Each row has a name. After each piece below comes the name of the row it's from, unless a question asks for something else. Each question is about the rows just above it.

Columns, left to right: X M G S T N
J_950: [151  87 119 102 129 181]
J_699: [151  78 149 123 131 189]
J_86: [137 137  85 132 162 119]
Which column holds this, read top down? [181 189]
N
Which row holds this, read backwards? [129 102 119  87]
J_950

Columns, left to right: H F J U
J_267: [102 102 102 102]
J_716: [127 161 136 132]
J_395: [124 114 139  94]
J_624: [177 101 116  60]
J_342: [132 149 149  87]
J_224: [102 131 148  95]
J_138: [103 131 148 145]
Right after [161] comes
[136]
Repeated in J_267:
[102]
Which column holds this, read top down? [102 132  94  60  87  95]
U
What comes right after [116] in the named rows?
[60]
The entry that follows [136]:
[132]
Which value appears more than once in J_342?
[149]
[139 116] is in which column, read top down?
J

Columns, left to right: W Z K Q B
J_716: [111 129 128 147 136]
J_545: [115 134 158 135 116]
J_699: [110 128 165 134 119]
J_342: [118 123 191 122  98]
J_138: [118  75 131 106 142]
J_808: [153 124 139 108 111]
J_224: [115 130 192 135 116]
J_395: [126 125 133 125 126]
J_86: [118 106  93 124 166]
[ 98 142 111 116 126 166] is in which column, read top down?
B
What comes right after [191] in the named rows?
[122]
Which column holds [118 118 153 115] top down?
W
The entry that follows [93]:
[124]

Columns, left to right: V D Y L
J_699: [178 138 134 163]
J_267: [124 142 138 114]
J_395: [139 136 126 143]
J_138: [ 70 141 143 177]
J_808: [110 122 122 106]
[138 142 124] is which row, read backwards?
J_267
[142 136] is in which column, read top down?
D
Right after [142] comes
[138]
Which column holds [134 138 126] top down?
Y

Columns, left to right: A C E P R
J_624: [148  92 149 129 121]
J_86: [195  94 106 180  89]
J_395: [152  58 188 137 117]
J_224: [130  96 114  93 117]
Which row holds [117 137] read backwards?
J_395
The entry that follows [93]:
[117]

Columns, left to right: maz nepo Leti pasi vul Rur Lov
J_138: [119 142 180 119 130 119 119]
J_808: [147 153 138 152 171 134 135]
J_224: [114 138 140 132 117 130 148]
J_86: [114 138 140 132 130 118 139]
J_267: [127 127 100 138 141 119 108]
J_624: [117 116 123 158 125 121 121]
Which value appears more than once in J_138?
[119]
[119 147 114 114 127] is in which column, read top down?
maz
Which row holds this, read backwards? [119 141]
J_267

Columns, left to right: kis nera pire gokir
J_224: [ 77 143 100 151]
J_624: [143 103 100 177]
J_950: [127 116 126 123]
J_716: [121 127  99 122]
The entry that follows [121]:
[127]
[100 143] is which row, read backwards?
J_224
What comes right after [77] in the named rows?
[143]
[103 116 127] is in which column, read top down?
nera
Where do [143 103 100 177] appear?
J_624

Columns, left to right: gele Bebu kudo kufo nad vud
J_86: [109 158 169 138  85 114]
J_138: [109 110 157 125 157 162]
J_545: [169 136  85 114 140 128]
J_716: [109 158 169 138  65 134]
[109 158 169 138  65 134] is in which row?
J_716
[162 157 125 157 110] is which row, read backwards?
J_138
Which row holds [114  85 138 169] read backwards?
J_86
What comes right after [110] in the named rows?
[157]
Right after [65] comes
[134]

Columns, left to right: kita faka Mez big vubi fas modov
J_716: [120 169 116 121 136 136 158]
J_267: [ 60 117  60 128  78 160  60]
J_138: [169 169 116 121 136 136 135]
J_699: [165 169 116 121 136 136 138]
Which row holds this, read backwards? [138 136 136 121 116 169]
J_699
Which value appears more than once in J_267?
[60]
Right after [165] comes
[169]
Repeated in J_699:
[136]
find: [120 169 116 121 136 136 158]
J_716

Columns, left to right: lete raz tez Rusa laru
J_267: [178  89  58 178 178]
J_545: [ 89  56 171  67 135]
J_950: [101 116 147 172 107]
J_224: [116 120 140 135 179]
What comes right after [172] in the named rows?
[107]
The value that J_267 holds more than once:
[178]
Which column holds [101 116] top down?
lete

Columns, left to right: Lof subi Lisil bukos sim
J_224: [170 150 129 149 150]
J_716: [117 147 131 177 121]
J_138: [101 121  74 191 132]
J_950: [170 150 129 144  96]
J_267: [117 147 124  99 143]
J_624: [154 111 110 141 139]
J_342: [164 125 124  89 135]
J_86: [129 101 121  77 132]
Right after [111] comes
[110]
[ 77 121 101] is which row, read backwards?
J_86

Columns, left to right: radug Nur gode gemom Vuz mar fet givi
J_699: [163 150 138 139 116 137 107  93]
J_624: [170 157 114 191 144 130 161 130]
J_716: [162 135 112 156 157 116  92 151]
J_86: [159 141 152 143 152 137 150 163]
J_267: [124 107  88 118 118 125 114 118]
J_545: [153 133 144 148 177 133 158 166]
Repeated in J_267:
[118]
Right after [162] comes
[135]
The entry that follows [124]:
[107]

Columns, left to right: Gegib Sepa zuvog vive ven gaba turem nagad mopat
J_699: [138 102  57 136 132 191 120 132 139]
J_808: [146 138 146 114 105 138  66 146 146]
J_545: [138  57 136 132 102 138  66 103 146]
find: [138 102  57 136 132 191 120 132 139]
J_699
Which row holds this, read backwards? [132 136  57 102]
J_699
Which column holds [146 136] top down?
zuvog
[146  66 138 105] is which row, read backwards?
J_808
The value that J_545 holds more than once:
[138]

Columns, left to right: Tiza Paruz duvem defu bom veg
J_86: [119 112 136 105 145 111]
J_224: [118 146 113 113 156 113]
J_808: [148 148 155 110 144 148]
J_716: [113 144 123 110 123 118]
J_342: [134 123 155 122 144  85]
J_624: [148 120 155 110 153  87]
J_267: [113 144  69 110 145 118]
[145 105] is which row, read backwards?
J_86
Repeated in J_808:
[148]
Which row holds this, read backwards? [148 148]
J_808
Which row holds [118 145 110  69] read backwards?
J_267
Which value appears more than once in J_716?
[123]
The row with [134 123 155 122 144  85] is
J_342
The value that J_224 holds more than once:
[113]

Columns, left to right: diz gupu tugok sebez Nelo fipeb suvev kizat zun Sav
J_808: [163 122 122 121 101 132  93 141 125 137]
J_86: [178 122 133 125 128 139 128 153 114 112]
J_395: [134 126 137 130 138 129 135 133 113 111]
J_342: [140 132 133 114 129 101 106 113 147 135]
J_950: [109 174 126 130 124 105 117 108 107 113]
J_624: [ 82 133 140 132 133 114 131 101 106 113]
J_138: [108 146 125 128 105 116 113 109 121 121]
J_699: [108 146 125 128 105 116 124 109 121 121]
The value that J_624 holds more than once:
[133]
Right after [139] comes
[128]
Which row holds [125 141  93 132 101 121 122 122 163] read backwards?
J_808
Which column holds this, read top down? [106 121 121]
zun
[113 106 101 131 114 133 132 140] is which row, read backwards?
J_624
Which column holds this, read top down? [132 174 133]
gupu

Columns, left to right: surot fekes Fiz Bugo figof kufe gimo geg zal
J_224: [133 152  99 135  98 117 102 140 106]
J_342: [ 84 127 100 117 143 146 163  79 166]
J_138: [129  83 171 100 182 148 172 112 115]
J_950: [136 134 110 108 136 136 136 139 142]
J_267: [132 115 186 120 150 149 120 115 136]
J_808: [135 134 180 114 149 136 112 114 114]
Repeated in J_950:
[136]
[136 134 110 108 136 136 136 139 142] is in which row?
J_950
Repeated in J_808:
[114]
Right after [140] comes
[106]

Columns, left to right: kef mati sar Doro Molom Nerog Mibi kodo roto tum
J_342: [167 114 160 173 117 148 123 117 126  75]
J_699: [149 148 120 129 136 147 118 130 125 112]
J_138: [116 118  83  88 105 132 127  86 108 133]
J_624: [121 124 126 132 125 118 121 131 123 123]
J_86: [122 126 109 138 122 129 128 123 125 113]
J_545: [139 133 129 116 142 151 167 114 162 144]
J_395: [113 134 154 100 138 112 128 141 114 165]
J_224: [112 114  81  84 101 127 125  83 104 106]
J_267: [112 108 130 112 110 106 123 112 112 142]
J_716: [167 160 102 121 153 177 164 112 170 112]
Which value appears more than once in J_267?
[112]
Which column holds [130  86 131 123] top down?
kodo
Which column holds [129  88 132] top down?
Doro
The value that J_86 holds more than once:
[122]
What comes right after [101] in the named rows?
[127]
What comes right after [134] in the named rows?
[154]
[162 114 167] is which row, read backwards?
J_545

Columns, left to right: sozir kozip fama Vot Kodet
J_624: [125 136 145 117 169]
J_86: [121 138 154 126 142]
J_138: [126 124 116 127 126]
J_808: [136 117  97 140  97]
J_395: [123 127 125 119 134]
J_950: [145 108  67 129 125]
J_716: [122 107 148 125 148]
J_545: [135 120 105 140 100]
J_699: [135 126 127 131 114]
J_267: [126 124 116 131 119]
J_342: [126 124 119 123 140]
J_224: [131 130 131 134 121]
find: [126 124 116 131 119]
J_267
Right after [108] comes
[67]
Repeated in J_716:
[148]
Which column holds [117 126 127 140 119 129 125 140] top down?
Vot
The value that J_808 holds more than once:
[97]

Columns, left to right: zamo seb Zoruk vagu bapif mogo lazu ruzon
J_138: [133 131  84 128 169 163 138 109]
J_545: [ 84 121 123 110  71 159 143 103]
J_716: [ 92 107 126 125  67 168 146 125]
J_267: [137  96 161 102  82 164 125 156]
J_808: [123 134  97 163 156 158 135  95]
J_624: [113  87 136 128  79 167 136 137]
J_950: [133 131  84 178 169 163 138 109]
J_224: [137  82 102 161  93 118 115 165]
J_342: [ 77 129 125 116  88 153 146  80]
J_699: [ 77 129 125 116  88 153 141  88]
J_86: [140  73 125 156  87  83 116 158]
J_395: [ 81 144  67 120 101 146 146  80]
Right after [120] comes
[101]
Which row holds [ 93 161 102  82 137] read backwards?
J_224
Right after [97] comes
[163]
[168  67] is which row, read backwards?
J_716

Columns, left to right: rez rov fepef Nir tobo beruk nifo bop
J_86: [ 96 129 150 128 124 124 124 146]
J_342: [128 139 113 113 120 127 123 185]
J_808: [150 150 150 126 150 121 108 108]
J_545: [108 122 111  98 166 129  79 174]
J_267: [144 148 143 143  73 123 167 149]
J_950: [144 114 163 147 156 130 171 139]
What comes right after [167] in the named rows?
[149]
Which column holds this, read top down? [139 150]
rov
[123 108  79 167] is in which column, read top down?
nifo
Which value appears more than once in J_267?
[143]
Which row holds [139 171 130 156 147 163 114] read backwards?
J_950
What comes right after [122] in the named rows?
[111]
The value that J_86 holds more than once:
[124]

Columns, left to right: sodag gosaz pafiv sor feg teve pudi
J_950: [131  99 143 130  89 184 139]
J_224: [136 106 124 146 122 133 114]
J_267: [149 148 151 100 131 131 134]
J_716: [128 106 124 146 122 133 114]
J_699: [140 127 135 126 122 150 130]
J_545: [141  91 144 119 144 125 156]
J_86: [145 155 118 128 141  90 122]
J_808: [152 153 153 153 134 129 131]
J_342: [137 164 143 125 132 107 116]
Which row holds this, read backwards? [ 90 141]
J_86
Which row holds this, read backwards? [141 128 118 155]
J_86
What comes right after [90] in the named rows?
[122]
[144 118 153 143] is in which column, read top down?
pafiv
The entry that follows [99]:
[143]

Columns, left to right: muvi tufus Pud Rigiz rega
J_138: [ 90 147 135 168 179]
J_545: [115 172 162  67 171]
J_808: [180 135 147  72 118]
Which row holds this, read backwards? [171  67 162 172]
J_545
The entry that follows [90]:
[147]
What comes right after [172] in the named rows?
[162]
Which row holds [ 90 147 135 168 179]?
J_138
Which column holds this, read top down? [171 118]
rega
What comes right after [67] in the named rows?
[171]
find: [180 135 147  72 118]
J_808

Columns, left to right: nov Sus zufi zedo gab
J_395: [ 98  84 179 101 179]
J_950: [ 97  83 182  91 180]
J_138: [100  80 187 101 180]
J_545: [100  80 185 128 139]
J_267: [ 62  89 191 122 129]
J_342: [ 62  90 189 119 129]
J_699: [ 96 182 182 182 178]
J_808: [ 62  90 189 121 129]
Which value appears more than once in J_699?
[182]
Which row holds [129 122 191] read backwards?
J_267

Columns, left to right: Zimi por maru Fupum visiz
J_224: [180 157 195 189 136]
J_342: [185 117 185 128 138]
J_395: [ 93 175 170 131  93]
J_86: [103 148 160 133 138]
J_545: [114 142 146 138 126]
J_808: [144 117  98 186 117]
J_267: [180 187 195 189 142]
J_950: [ 89 149 162 152  90]
J_716: [144 117 137 186 117]
Repeated in J_342:
[185]
Right after [146] comes
[138]
The row with [144 117 137 186 117] is
J_716
Which row holds this, read backwards? [137 117]
J_716

Columns, left to right: tek vapen depom teg furas vuli gire nof
J_699: [100  86  98 147 117 163 144 164]
J_545: [101 121  94 147  87 159 142 129]
J_716: [162 162 167  94 161  92 118 163]
J_950: [121 110 115 129 136 156 112 104]
J_624: [134 136 132 118 120 116 104 134]
J_395: [122 147 124 149 104 145 125 139]
J_138: [132 108 120 140 148 156 157 124]
J_267: [103 102 126 155  99 134 138 128]
J_808: [115 147 112 117 153 100 111 111]
J_86: [100 151  90 132 164 179  98 101]
Right after [99] comes
[134]
find: [132 108 120 140 148 156 157 124]
J_138

Columns, left to right: Lala Fiti Lare rer seva komin
J_395: [107 159 167 131 114 109]
J_545: [107 159 167 123 114 109]
J_624: [116 115 112 100 160  95]
J_138: [105 125 184 155 117 122]
J_716: [108 119 135 134 139 140]
J_950: [120 115 112 100 160  95]
J_224: [107 159 167 123 134 114]
The entry that follows [116]:
[115]
The entry that follows [155]:
[117]
Right after [184] comes
[155]

Columns, left to right: salef fezo bep voda Bav ponil
J_808: [157 132 124 153 134 131]
J_545: [ 60 150 134 151 121 128]
J_699: [174 106 123 132 149 122]
J_342: [144 121 125 134 146 123]
J_950: [147 128 127 139 132 135]
J_624: [158 135 120 102  76 151]
J_86: [152 140 128 140 112 143]
J_395: [108 133 133 131 125 124]
Which column holds [132 134 139 102 140 131] top down?
voda
Right after [158] comes
[135]
The entry that follows [127]:
[139]
[134 125 121 144] is which row, read backwards?
J_342
The entry that follows [149]:
[122]
What comes right after [102] in the named rows?
[76]

Columns, left to right: vizo dalur nata sime digo vob beleg gabiv
J_224: [152 141 152  94 152 163 128 123]
J_716: [168 138 163 107 108 168 156 158]
J_138: [137 125 125 128 142  60 129 172]
J_699: [137  60 142 125 128 125 129 158]
J_624: [ 81 151 154 114  98 117 103 173]
[129  60 142 128 125 125 137] is which row, read backwards?
J_138
Which value appears more than once in J_224?
[152]
Which row holds this, read backwards? [128 163 152]
J_224
Which column holds [156 129] top down?
beleg
Which row holds [103 117  98 114 154 151  81] read backwards?
J_624

Columns, left to right: sok mika siken duvap
J_138: [117 119 127 179]
J_716: [121 121 126 172]
J_342: [107 118 132 187]
J_395: [110 118 130 183]
J_808: [ 98 121 139 191]
J_699: [103 174 136 189]
J_545: [114 118 192 170]
J_624: [114 118 190 181]
J_86: [119 120 127 175]
Which column holds this, read top down? [121 118 118 121 174 118 118 120]
mika
What comes right after [132] in the named rows?
[187]
[119 120 127 175] is in which row?
J_86
Right after [103] comes
[174]

Columns, left to right: boz galid tuvi toz laso
J_808: [ 75 146  75 118  75]
J_950: [144 133 104 123 120]
J_624: [133 120 131 138 124]
J_716: [112 119 164 146 141]
J_699: [126 140 131 130 139]
J_86: [ 98  98 112 103  98]
J_342: [ 93 109 193 152 147]
J_267: [163 154  75 118 123]
J_545: [155 159  85 118 139]
J_138: [141 130 132 150 135]
J_224: [114 124 174 162 156]
Repeated in J_86:
[98]
[152 118 118] is in which column, read top down?
toz
Which column holds [131 164] top down?
tuvi
Which row holds this, read backwards? [ 75 154 163]
J_267
The value that J_808 holds more than once:
[75]
The row with [163 154  75 118 123] is
J_267

